Moves between points:
z669: σ>z346, ω>z166, α>z160, ψ>z678, φ>z377, λ>z685
z311: σ>z744, ω>z613, α>z967, ψ>z256, φ>z933, λ>z597
z855: σ>z484, ω>z873, α>z643, ψ>z662, φ>z490, λ>z367
z720: σ>z144, ω>z888, α>z305, ψ>z418, φ>z326, λ>z517
z444: σ>z122, ω>z742, α>z415, ψ>z377, φ>z669, λ>z975
z96: σ>z879, ω>z765, α>z678, ψ>z337, φ>z792, λ>z816
z689: σ>z398, ω>z478, α>z377, ψ>z792, φ>z96, λ>z346
z418: σ>z103, ω>z720, α>z144, ψ>z367, φ>z937, λ>z272
z385: σ>z933, ω>z963, α>z691, ψ>z975, φ>z818, λ>z967
z346: σ>z478, ω>z160, α>z496, ψ>z529, φ>z816, λ>z166
z377: σ>z816, ω>z444, α>z122, ψ>z398, φ>z678, λ>z496
z816: σ>z765, ω>z122, α>z308, ψ>z188, φ>z529, λ>z444
z490: σ>z912, ω>z312, α>z782, ψ>z702, φ>z662, λ>z262
z219: σ>z758, ω>z336, α>z319, ψ>z228, φ>z517, λ>z792
z584: σ>z662, ω>z98, α>z855, ψ>z463, φ>z657, λ>z782
z369: σ>z937, ω>z776, α>z326, ψ>z643, φ>z408, λ>z144
z305: σ>z228, ω>z583, α>z219, ψ>z144, φ>z617, λ>z856
z691: σ>z934, ω>z356, α>z325, ψ>z933, φ>z311, λ>z68
z934: σ>z695, ω>z325, α>z597, ψ>z179, φ>z744, λ>z356
z122: σ>z308, ω>z415, α>z685, ψ>z816, φ>z346, λ>z742
z308: σ>z669, ω>z685, α>z166, ψ>z765, φ>z478, λ>z415
z166: σ>z160, ω>z256, α>z781, ψ>z669, φ>z444, λ>z818
z319: σ>z337, ω>z188, α>z96, ψ>z758, φ>z856, λ>z398
z892: σ>z792, ω>z529, α>z689, ψ>z856, φ>z319, λ>z678
z678: σ>z529, ω>z669, α>z346, ψ>z879, φ>z398, λ>z308
z103: σ>z369, ω>z144, α>z776, ψ>z873, φ>z4, λ>z720
z336: σ>z319, ω>z398, α>z188, ψ>z219, φ>z648, λ>z689
z160: σ>z496, ω>z781, α>z975, ψ>z346, φ>z122, λ>z256
z980: σ>z617, ω>z758, α>z826, ψ>z326, φ>z720, λ>z219
z818: σ>z256, ω>z695, α>z311, ψ>z685, φ>z975, λ>z934
z967: σ>z963, ω>z523, α>z68, ψ>z744, φ>z934, λ>z463
z463: σ>z523, ω>z584, α>z662, ψ>z613, φ>z356, λ>z912
z776: σ>z326, ω>z228, α>z980, ψ>z369, φ>z824, λ>z305
z695: σ>z311, ω>z597, α>z613, ψ>z818, φ>z385, λ>z325
z325: σ>z597, ω>z702, α>z382, ψ>z934, φ>z967, λ>z657
z643: σ>z262, ω>z369, α>z937, ψ>z484, φ>z782, λ>z103
z98: σ>z855, ω>z367, α>z873, ψ>z584, φ>z24, λ>z408
z337: σ>z648, ω>z96, α>z879, ψ>z826, φ>z583, λ>z188
z367: σ>z873, ω>z418, α>z103, ψ>z98, φ>z262, λ>z824
z879: σ>z892, ω>z678, α>z529, ψ>z648, φ>z336, λ>z765
z529: σ>z689, ω>z346, α>z478, ψ>z892, φ>z188, λ>z669
z617: σ>z272, ω>z826, α>z517, ψ>z172, φ>z144, λ>z758
z782: σ>z98, ω>z408, α>z367, ψ>z912, φ>z484, λ>z4
z662: σ>z914, ω>z855, α>z484, ψ>z523, φ>z702, λ>z98
z484: σ>z24, ω>z643, α>z262, ψ>z914, φ>z912, λ>z873
z744: σ>z385, ω>z967, α>z963, ψ>z781, φ>z179, λ>z613
z648: σ>z856, ω>z879, α>z892, ψ>z517, φ>z219, λ>z96
z856: σ>z583, ω>z892, α>z792, ψ>z888, φ>z758, λ>z879
z144: σ>z776, ω>z305, α>z228, ψ>z103, φ>z172, λ>z888
z398: σ>z188, ω>z377, α>z816, ψ>z336, φ>z879, λ>z478
z702: σ>z382, ω>z490, α>z912, ψ>z325, φ>z523, λ>z24
z824: σ>z418, ω>z272, α>z720, ψ>z408, φ>z369, λ>z617
z24: σ>z490, ω>z262, α>z312, ψ>z657, φ>z584, λ>z643
z272: σ>z720, ω>z517, α>z888, ψ>z824, φ>z776, λ>z826
z478: σ>z377, ω>z496, α>z444, ψ>z689, φ>z765, λ>z160
z742: σ>z415, ω>z933, α>z179, ψ>z444, φ>z166, λ>z385
z792: σ>z336, ω>z689, α>z398, ψ>z583, φ>z337, λ>z529
z312: σ>z782, ω>z4, α>z408, ψ>z490, φ>z855, λ>z937
z765: σ>z678, ω>z308, α>z669, ψ>z96, φ>z689, λ>z122
z415: σ>z685, ω>z179, α>z818, ψ>z122, φ>z160, λ>z933
z826: σ>z517, ω>z337, α>z648, ψ>z617, φ>z305, λ>z319
z228: σ>z980, ω>z219, α>z758, ψ>z776, φ>z272, λ>z583
z172: σ>z824, ω>z617, α>z272, ψ>z4, φ>z103, λ>z980
z408: σ>z367, ω>z824, α>z418, ψ>z782, φ>z643, λ>z172
z326: σ>z172, ω>z980, α>z617, ψ>z937, φ>z418, λ>z228
z356: σ>z325, ω>z657, α>z702, ψ>z691, φ>z613, λ>z914
z597: σ>z613, ω>z382, α>z463, ψ>z695, φ>z963, λ>z702
z758: σ>z826, ω>z319, α>z337, ψ>z980, φ>z888, λ>z336
z179: σ>z818, ω>z934, α>z695, ψ>z415, φ>z781, λ>z691
z382: σ>z463, ω>z912, α>z584, ψ>z597, φ>z68, λ>z490
z873: σ>z643, ω>z103, α>z369, ψ>z855, φ>z312, λ>z418
z914: σ>z657, ω>z484, α>z24, ψ>z68, φ>z382, λ>z855
z496: σ>z444, ω>z975, α>z742, ψ>z478, φ>z308, λ>z781
z888: σ>z305, ω>z856, α>z583, ψ>z720, φ>z980, λ>z648
z188: σ>z96, ω>z816, α>z765, ψ>z319, φ>z892, λ>z377
z68: σ>z356, ω>z914, α>z657, ψ>z963, φ>z597, λ>z662
z583: σ>z219, ω>z792, α>z336, ψ>z305, φ>z826, λ>z892
z685: σ>z166, ω>z818, α>z256, ψ>z308, φ>z496, λ>z179
z256: σ>z781, ω>z311, α>z744, ψ>z166, φ>z742, λ>z695
z963: σ>z691, ω>z68, α>z356, ψ>z385, φ>z695, λ>z523
z912: σ>z584, ω>z782, α>z98, ψ>z382, φ>z914, λ>z312
z937: σ>z4, ω>z326, α>z172, ψ>z262, φ>z367, λ>z776
z657: σ>z702, ω>z24, α>z490, ψ>z356, φ>z463, λ>z484
z613: σ>z967, ω>z463, α>z523, ψ>z311, φ>z691, λ>z382
z523: σ>z68, ω>z662, α>z914, ψ>z967, φ>z325, λ>z584
z262: σ>z312, ω>z937, α>z4, ψ>z24, φ>z98, λ>z369
z975: σ>z742, ω>z385, α>z933, ψ>z496, φ>z685, λ>z744
z517: σ>z888, ω>z648, α>z856, ψ>z272, φ>z228, λ>z337
z933: σ>z179, ω>z691, α>z934, ψ>z742, φ>z256, λ>z963
z781: σ>z975, ω>z744, α>z385, ψ>z160, φ>z415, λ>z311
z4: σ>z408, ω>z172, α>z824, ψ>z312, φ>z873, λ>z326

The rows follow the links: the fewer symbols apart two points are, the more alike their rows tend to be.

Each row is also shifted at random along 3 hidden directions that mean nothing.

Rows with their points:
[  40,  -37,   34,   22,   29,   40,   -4,    0,   35,  -58,  -78,  -43,  -58,  -17,  -16,  -14,   21,  -11,    9,   55,  125,   37,  -79,  -93,   55,   75,   69,   15,  -13,   72,  -25]: z685
[ -39,  -37,    9,   54,  -18,  -34,  -55,   22,   45,  -68,   18,  -20,  -12,   32,  -14,  -27,   69,   26,   14,   25,  113,   36,   15,  -65,   57,   70,   40,  -50,  -26,    8,  -48]: z657
[ -41,  -34,  -31,  -25,  -22,  -43,  -55,  -27,   21,   -3,   27,   17,   22,   45,  -20,    0,   19,   22,  -33,  -34,   30,   38,   47,   18,   50,   43,   -4,  -38,   49,  -12,  -36]: z662
[ -49,   19,   -2,   39,  -21,  -40,   11,   18,   39,  -28,   33,  -50,    0,   30,   54,   -7,   58,   27,   20,   59,   30,   16,   37,  -48,   39,   -6,   31,  -47,  -30,   -9,   40]: z824
[   1,   19,   -5,   -9,  -28,   36,   53,  -12,  -84,  -48,    0,  -36,  -70,  -26,   48,   -7,  -62,   11,   77,  -31,  -68,   55,    7,   -3,   -1,  -71,    5,  -14,  -21,   -9,   80]: z219
[ -57,    4,  -10,  -52,  -37,  -47,    9,  -56,   20,   48,   31,  -24,   -4,   52,   37,   22,   34,   10,  -27,   28,  -13,   13,   49,  -13,   38,   -6,   34,  -36,   42,  -12,   34]: z103
[ -17,   41,   -2,   27,   -8,  -25,   31,   28,   29,  -23,   25,  -43,   32,   21,   54,  -19,   36,   12,  -31,   51,  -21,   -5,   22,   16,   15,  -29,  -20,  -18,    6,  -10,   50]: z272
[  56,  -10,    1,  -57,    4,   55,   30,  -43,  -58,  -36,  -68,  -20,  -48,  -22,    4,  -10,  -68,  -18,  -29,  -32,  -11,   52,  -49,   34,   28,   -1,  -15,   24,   76,   43,   17]: z478
[ -36,  -21,  -27,  -16,   -1,  -37,  -57,  -25,   19,   77,   43,   58,   30,   15,  -48,   29,    9,   12,   14,  -48,  -14,  -18,   44,    4,  -16,   17,   13,   -9,  -10,  -38,  -59]: z382
[ -43,  -21,    3,   -6,  -55,  -32,  -37,    1,   -7,  -59,   34,  -13,  -11,   52,    3,  -28,   40,   14,  -44,   -3,   43,   32,   48,   21,   34,   38,  -16,  -56,   53,  -11,  -19]: z484
[ -50,    2,   33,   50,  -65,  -16,  -33,   57,  -21,  -67,   54,   -3,  -20,   24,   10,  -26,   56,   11,   23,    5,   32,   -7,   50,   -5,  -25,   15,  -15,  -53,  -43,  -31,   -6]: z782
[  40,  -32,   -6,   12,   46,   15,  -20,   -1,   48,  -22,  -57,   -5,    8,  -12,  -40,   -6,    5,   -3,  -18,   12,   77,   20,  -57,  -30,   50,   57,   23,   27,   13,   45,  -44]: z781
[ -43,   -9,  -23,   18,   -7,  -52,  -48,   13,   30,   22,   52,   41,   60,   23,  -23,    1,   24,   18,  -11,  -24,   -2,  -14,   49,   25,   -3,   11,  -26,  -29,   -2,  -35,  -48]: z584
[   3,   46,   37,   16,  -17,   16,   51,   30,  -21,    7,   18,  -24,  -12,   -9,   47,   -4,    7,  -15,   18,   49,  -55,  -46,   -1,    1,  -51,  -56,  -11,    1,  -38,  -14,   61]: z826
[  55,   25,    0,   47,   43,   29,   43,   44,    6,  -49,  -41,  -22,   28,  -40,   14,  -23,  -25,   -4,    5,   18,   -8,    8,  -54,   10,   10,  -18,  -27,   32,  -21,   25,   33]: z529
[  -9,  -28,    7,   -1,  -14,   11,  -55,    4,  -42,   35,   22,   73,  -12,  -15,  -58,   21,  -18,   -9,   39,  -72,  -12,  -35,   20,   12,  -75,    4,  -13,    3,  -34,  -27,  -63]: z613
[  48,  -24,    7,  -48,    6,   58,   20,  -36,  -62,  -27,  -70,   -4,  -66,  -28,  -11,   -2,  -67,  -16,    7,  -39,   -1,   48,  -53,    7,   10,    8,    8,   28,   43,   37,    5]: z308
[  56,   10,  -10,   20,   32,   37,   39,   24,  -23,  -76,  -49,  -32,  -12,  -37,   13,  -23,  -48,   -2,    7,   -7,    1,   47,  -51,   17,   31,  -13,  -27,   25,   14,   33,   32]: z678
[  26,  -23,    0,   56,    9,   23,  -48,   53,  -26,  -72,   -8,   46,    6,  -36,  -54,  -26,  -26,    8,   33,  -59,   33,   13,  -13,   23,  -26,   20,  -43,    8,  -39,   -6,  -59]: z311
[  35,   25,  -41,  -11,   56,    6,   53,  -13,   26,   38,  -33,  -11,   49,  -29,   22,   13,  -44,    2,  -11,   12,  -58,    1,  -34,   28,   21,  -45,  -11,   49,   12,   13,   39]: z96
[  22,   20,   -4,  -11,   28,   14,   59,  -29,   21,    4,  -39,  -58,  -19,   -7,   44,    8,   -6,    2,   -2,   52,   -5,   26,  -38,  -38,   50,  -17,   40,   11,   10,   31,   58]: z336
[  33,   20,    9,   77,   46,   19,   51,   49,   43,  -77,  -48,  -64,   -4,  -24,   42,  -25,   14,    9,   34,   72,   51,   28,  -63,  -63,   47,   -5,   25,   10,  -51,   38,   49]: z879
[  51,   23,   -4,   14,   49,   14,   42,   11,   31,  -19,  -46,  -27,   35,  -27,   17,  -12,   -8,  -11,  -36,   39,   -4,   -3,  -54,   15,   25,   -8,  -17,   37,   18,   35,   29]: z689
[  11,  -32,   34,  -23,  -15,   16,  -49,   -6,   -6,   -1,  -14,   32,  -21,   14,  -50,   -9,   19,  -23,  -51,  -11,   60,  -25,  -15,    9,  -24,   67,   -6,    3,   40,   19,  -63]: z691
[  40,  -26,    0,  -36,   26,   40,    5,  -40,  -21,   14,  -54,    8,  -42,  -26,  -25,   13,  -45,  -11,   15,  -27,   10,   22,  -54,  -24,   11,   17,   35,   37,   12,   37,  -12]: z160
[  57,   23,   13,   -2,   33,   37,   33,   16,    1,    1,  -48,    0,   16,  -32,    2,  -13,  -31,  -25,  -36,   18,  -13,  -24,  -57,   32,  -20,   -8,  -26,   50,   19,   31,   11]: z816

The symbols that take the first to the second take the third to the fourth, perhaps in another order. What is the fourth?
Answers are names.
A [  39,  -16,  -41,  -47,   61,    8,   -9,  -49,   28,   93,  -34,   53,   51,  -22,  -57,   30,  -46,  -13,  -17,  -43,  -31,  -24,  -36,   16,   -6,    9,    6,   61,   22,   11,  -44]
B [  31,  -21,  -17,   17,   25,    7,  -40,   22,   -4,   11,   -5,   66,   46,  -28,  -65,  -12,  -39,   -3,   -8,  -64,   -8,  -19,  -13,   54,  -39,   17,  -49,   29,   -4,   -8,  -62]
C [ -22,   47,    2,   54,   10,  -36,   33,   50,   57,    9,   40,  -23,   67,   16,   46,  -11,   52,    5,  -19,   68,  -30,  -51,   21,    9,  -12,  -35,  -21,   -5,  -33,  -27,   43]
D z826

A [  39,  -17,  -31,  -75,   57,    9,   -7,  -65,   23,  112,  -46,   44,   33,  -14,  -47,   42,  -46,  -20,  -41,  -34,  -32,  -26,  -38,   24,   -5,   20,   11,   61,   51,   18,  -42]
B [  18,  -40,   10,   -5,  -16,   26,  -48,    1,  -45,  -53,  -15,   34,  -31,   -8,  -54,  -16,  -28,   -2,    3,  -63,   37,   28,   -3,   24,  -13,   45,  -21,   -5,   17,    6,  -56]
C [ -48,  -27,   27,  -59,  -94,  -16,  -25,  -43,  -41,  -69,   13,  -39,  -75,   65,   29,  -20,   39,    3,  -51,    4,   57,   66,   52,    0,   52,   47,   13,  -75,   94,   14,    8]
D z172

A [   5,  -45,   38,  -13,  -31,   23,  -51,   -9,  -33,  -58,  -24,   11,  -59,   15,  -37,  -17,   12,  -15,  -23,  -18,   90,   27,  -17,  -14,    3,   70,   12,  -16,   31,   23,  -60]
B [  10,  -32,   22,   -1,  -18,   21,  -48,   11,  -30,  -15,    1,   49,  -19,   -9,  -59,   -9,  -15,  -10,   -2,  -55,   31,  -11,   -3,   21,  -42,   39,  -23,    3,   -1,   -5,  -64]
C [  37,   -7,  -25,   13,   73,   -3,  -18,   13,   56,   69,  -18,   56,   77,  -27,  -58,   15,   -9,  -12,  -22,  -10,   -4,  -55,  -37,   11,  -21,   22,  -14,   59,  -14,    7,  -59]
D z781

A [  58,   10,   21,  -16,   30,   46,   26,    1,  -13,   40,  -46,   18,    1,  -35,  -18,    4,  -36,  -35,  -19,    6,  -24,  -45,  -58,   26,  -48,  -10,  -17,   57,    8,   23,   -1]
B [  43,   42,  -43,   89,   81,   11,   45,   68,   17,   11,    6,   26,   76,  -77,    3,    2,  -55,   18,   83,  -24,  -93,  -27,  -35,   22,  -44,  -87,  -45,   57, -112,  -31,   30]
C [ -37,  -24,  -24,   23,  -39,  -34,  -46,   14,  -13,  -65,   38,    7,    7,   26,  -13,  -19,    5,   39,   11,  -50,   14,   56,   57,   26,   29,   12,  -25,  -52,    8,  -26,  -23]
D z523

A [  53,   16,  -18,   63,   41,   44,   37,   50,  -24,  -74,  -34,  -14,   12,  -56,    5,  -26,  -60,   12,   50,  -21,  -31,   31,  -43,   23,    0,  -42,  -43,   35,  -40,   13,   29]
B [  38,   30,  -45,   17,   56,    6,   47,    1,   14,   20,  -19,  -12,   41,  -38,   22,    8,  -51,   13,   30,   -8,  -74,    8,  -26,   15,   19,  -59,  -14,   39,  -33,    0,   45]
C [ -25,  -33,   17,   16,  -22,   -4,  -55,    5,    9,   -4,   17,   20,  -33,   16,  -37,    5,   39,    3,   30,   -8,   73,   -4,    6,  -57,   -8,   50,   45,  -21,  -32,   -2,  -57]
D z963

A [ -45,   14,   -1,    6,  -18,  -49,   17,   -8,   49,  -29,   15,  -68,    0,   50,   61,   -8,   65,   15,  -27,   73,   39,   31,   31,  -35,   67,    9,   32,  -49,   25,   12,   41]
B [ -39,   17,  -26,   59,  -17,  -35,   18,   30,   10,  -67,   41,  -47,    6,   11,   50,  -16,   15,   45,   55,   13,  -12,   50,   41,  -22,   47,  -41,    0,  -43,  -45,  -23,   48]
C [  32,   -5,    9,    8,   40,   -1,  -33,   27,   53,   34,  -22,   48,   67,   -7,  -57,   -7,   23,  -29,  -71,   15,   35,  -60,  -39,   27,  -30,   50,  -29,   38,   21,   16,  -66]
D z744

A [ -12,   31,   -3,    7,  -23,  -16,   38,    8,   -3,  -53,   11,  -56,    2,   26,   57,  -27,   15,   16,  -25,   33,  -18,   32,   24,   27,   39,  -27,  -21,  -28,   35,    2,   63]
B [   2,   32,   -9,  -64,  -36,    6,   52,  -45,  -53,   20,   11,  -24,   -9,   14,   50,    5,  -39,   -4,  -31,  -14,  -97,    7,   26,   65,   -4,  -63,  -33,   -6,   65,  -14,   69]
C [   6,   19,  -28,  -30,   -3,   26,   56,  -33,  -68,   17,    4,   -5,  -38,  -33,   36,   25,  -84,   16,   77,  -48, -112,   36,    8,   12,  -14,  -86,    4,   14,  -23,  -23,   75]
D z336

A [  15,   25,   -8,   -3,   21,   18,   55,  -19,  -13,   18,  -16,  -34,  -21,  -23,   43,   16,  -29,   -1,   43,   11,  -52,    7,  -20,  -30,    0,  -55,   20,   15,  -30,    2,   64]
B [  59,   25,  -29,  -45,   45,   27,   42,  -23,  -19,   54,  -37,   26,   48,  -33,  -12,    7,  -73,  -15,  -44,  -31,  -87,  -21,  -33,   79,  -23,  -36,  -50,   59,   52,    8,   16]
C [  33,  -18,  -22,   16,   41,    9,  -29,   15,   13,  -12,  -23,   47,   38,  -24,  -54,   -8,  -28,    3,  -16,  -45,   17,    1,  -27,   35,   -1,   25,  -33,   28,    9,   10,  -58]
D z356

A [  44,   -9,   -3,  110,   63,   25,  -12,   72,   31,  -33,  -23,   24,   19,  -64,  -46,   -3,  -22,   12,  101,  -11,   39,   -7,  -57,  -57,  -21,    7,   18,   38, -129,    0,  -42]
B [  23,  -13,   -9,   69,   24,   18,  -51,   70,  -30,   -1,   26,   94,   48,  -54,  -72,   -7,  -45,    2,   61,  -84,  -38,  -45,    2,   46,  -97,  -13,  -61,   32,  -86,  -41,  -64]
C [ -57,    8,   38,   32,  -44,  -24,   -7,   17,   11,  -10,   56,  -25,  -32,   33,   34,    3,   65,    4,   36,   48,   28,  -15,   38,  -62,  -11,   -4,   38,  -49,  -55,  -21,   19]
D z720

A [ -43,  -15,  -24,  -57,  -63,  -24,  -34,  -38,  -60,   -8,   54,   27,  -13,   33,   -5,   -3,  -22,   20,  -18,  -75,  -48,   34,   79,   70,    1,  -13,  -40,  -46,   63,  -48,   -7]
B [ -37,   -3,   15,   43,   -5,  -56,  -51,   39,   85,   25,   43,   17,   67,   38,  -17,   -8,   98,   -4,  -54,   59,   67,  -57,   27,  -19,   -6,   54,   -2,  -21,  -17,  -16,  -52]
C [ -13,   56,  -34,   24,    3,  -16,   36,   28,  -28,   36,   57,   22,   69,  -16,   35,    1,  -37,   13,   22,  -29, -137,  -39,   46,   77,  -60, -104,  -69,   11,  -32,  -67,   60]
D z326

A [  57,   17,   21,   34,   41,   48,   34,   44,  -15,  -25,  -39,    4,    1,  -46,   -7,  -15,  -34,  -17,   11,   10,  -16,  -24,  -60,   16,  -37,  -19,  -32,   47,  -28,   21,   11]
B [  42,  -30,    5,  -55,   39,   15,   -6,  -51,   56,   31,  -76,   -9,   -3,   10,  -30,    8,   10,  -24,  -70,   33,   75,   10,  -63,  -33,   64,   74,   46,   36,   71,   63,  -45]
C [  45,  -23,    4,  -55,   12,   49,   12,  -48,  -42,    3,  -61,    1,  -58,  -24,  -19,   14,  -52,  -19,    3,  -26,   12,   31,  -56,   -7,    9,   19,   25,   32,   36,   38,   -3]
D z933

A [ -50,   -1,  -25,   -6,  -39,  -30,    6,  -19,  -15,  -20,   42,  -34,  -31,   28,   44,    8,   11,   30,   45,   -7,  -20,   54,   53,  -25,   42,  -27,   28,  -53,  -10,  -24,   37]
B [ -49,  -13,    2,    2,  -79,   -8,  -35,    1,  -75,  -85,   46,  -10,  -63,   22,   12,  -20,  -11,   27,   41,  -56,   -1,   61,   68,   15,    6,   -7,  -16,  -73,    2,  -31,    9]
C [  40,  -31,   -4,  -82,   25,   28,    1,  -77,   -5,   49,  -69,    4,  -32,   -7,  -29,   23,  -38,  -19,  -34,  -15,   20,   26,  -54,  -13,   36,   38,   40,   40,   74,   49,  -26]
D z377

A [  21,  -35,   -3,  -34,   -4,   18,  -46,  -14,  -32,  -11,  -21,   46,    1,   -2,  -57,   -9,  -36,  -10,  -37,  -64,   17,    9,   -6,   54,   -8,   40,  -32,    8,   50,    6,  -65]
B [ -37,  -36,  -50,  -43,  -16,  -39,  -55,  -54,   -5,   41,   35,   49,   18,   20,  -37,   18,  -17,   27,   10,  -84,  -21,   38,   51,   22,   22,   17,    9,  -18,   34,  -31,  -45]
C [ -31,  -51,  -20,  -31,  -26,  -24,  -59,  -45,   -2,   11,   20,   26,  -23,   25,  -37,   16,    7,   17,    9,  -47,   40,   39,   34,  -23,   32,   46,   30,  -35,   21,   -9,  -54]
D z782

A [  51,    5,   15,   19,   31,   24,   45,   15,   39,  -81,  -74,  -77,   -8,   -6,   28,  -35,   18,   -8,  -53,   79,   77,   37,  -73,  -29,   73,   32,   13,   18,   43,   68,   34]
B [  49,  -18,   -8, -105,   12,   45,   20,  -81,  -51,   52,  -64,   12,  -42,  -19,  -22,   25,  -78,  -28,  -32,  -48,  -35,   20,  -38,   30,    1,    4,    5,   44,   84,   34,   -1]
C [   4,   33,    3,  -15,   -2,   23,   53,  -16,  -39,   18,   -1,  -26,  -28,  -17,   43,   14,  -30,   -4,   44,    4,  -70,   -9,    0,   -8,  -26,  -63,    7,   12,  -25,  -11,   64]
D z188

A [ -38,  -34,  -39,    0,  -24,  -33,  -52,  -22,   -4,  -56,   24,    5,  -15,   34,  -14,   -9,   -2,   40,   12,  -51,   43,   86,   43,   -5,   71,   37,   10,  -50,   29,   -6,  -33]
B [  -6,  -31,   23,  -79,  -20,   -1,  -48,  -48,   -5,   87,    0,   56,   -9,   26,  -52,   25,   11,  -34,  -68,  -16,   21,  -48,    7,   18,  -41,   55,    8,    7,   58,    2,  -71]
C [ -52,    1,  -11,  -87,  -56,  -29,  -15,  -64,  -47,   96,   58,   35,   -3,   38,    5,   37,  -12,   -4,  -24,  -47,  -89,  -25,   80,   52,  -41,  -31,  -11,  -30,   51,  -49,    6]
D z912

A [  55,   28,  -14,   90,   55,   33,   37,   71,   -8,  -61,  -27,   -8,   30,  -64,    5,  -22,  -41,   15,   64,  -11,  -34,    7,  -44,   13,  -18,  -48,  -45,   38,  -72,    3,   28]
B [  61,   12,    3,   30,   29,   53,   33,   32,  -36,  -65,  -41,   -9,  -10,  -49,    2,  -24,  -65,   -6,   27,  -23,  -19,   20,  -47,   27,   -7,  -28,  -34,   34,  -18,   16,   22]
C [ -20,  -29,   42,   26,  -16,   -6,  -57,   27,   27,    9,   15,   29,  -21,   13,  -35,    4,   58,  -16,   16,   24,   84,  -43,    2,  -66,  -34,   59,   43,  -14,  -48,    3,  -69]
D z463

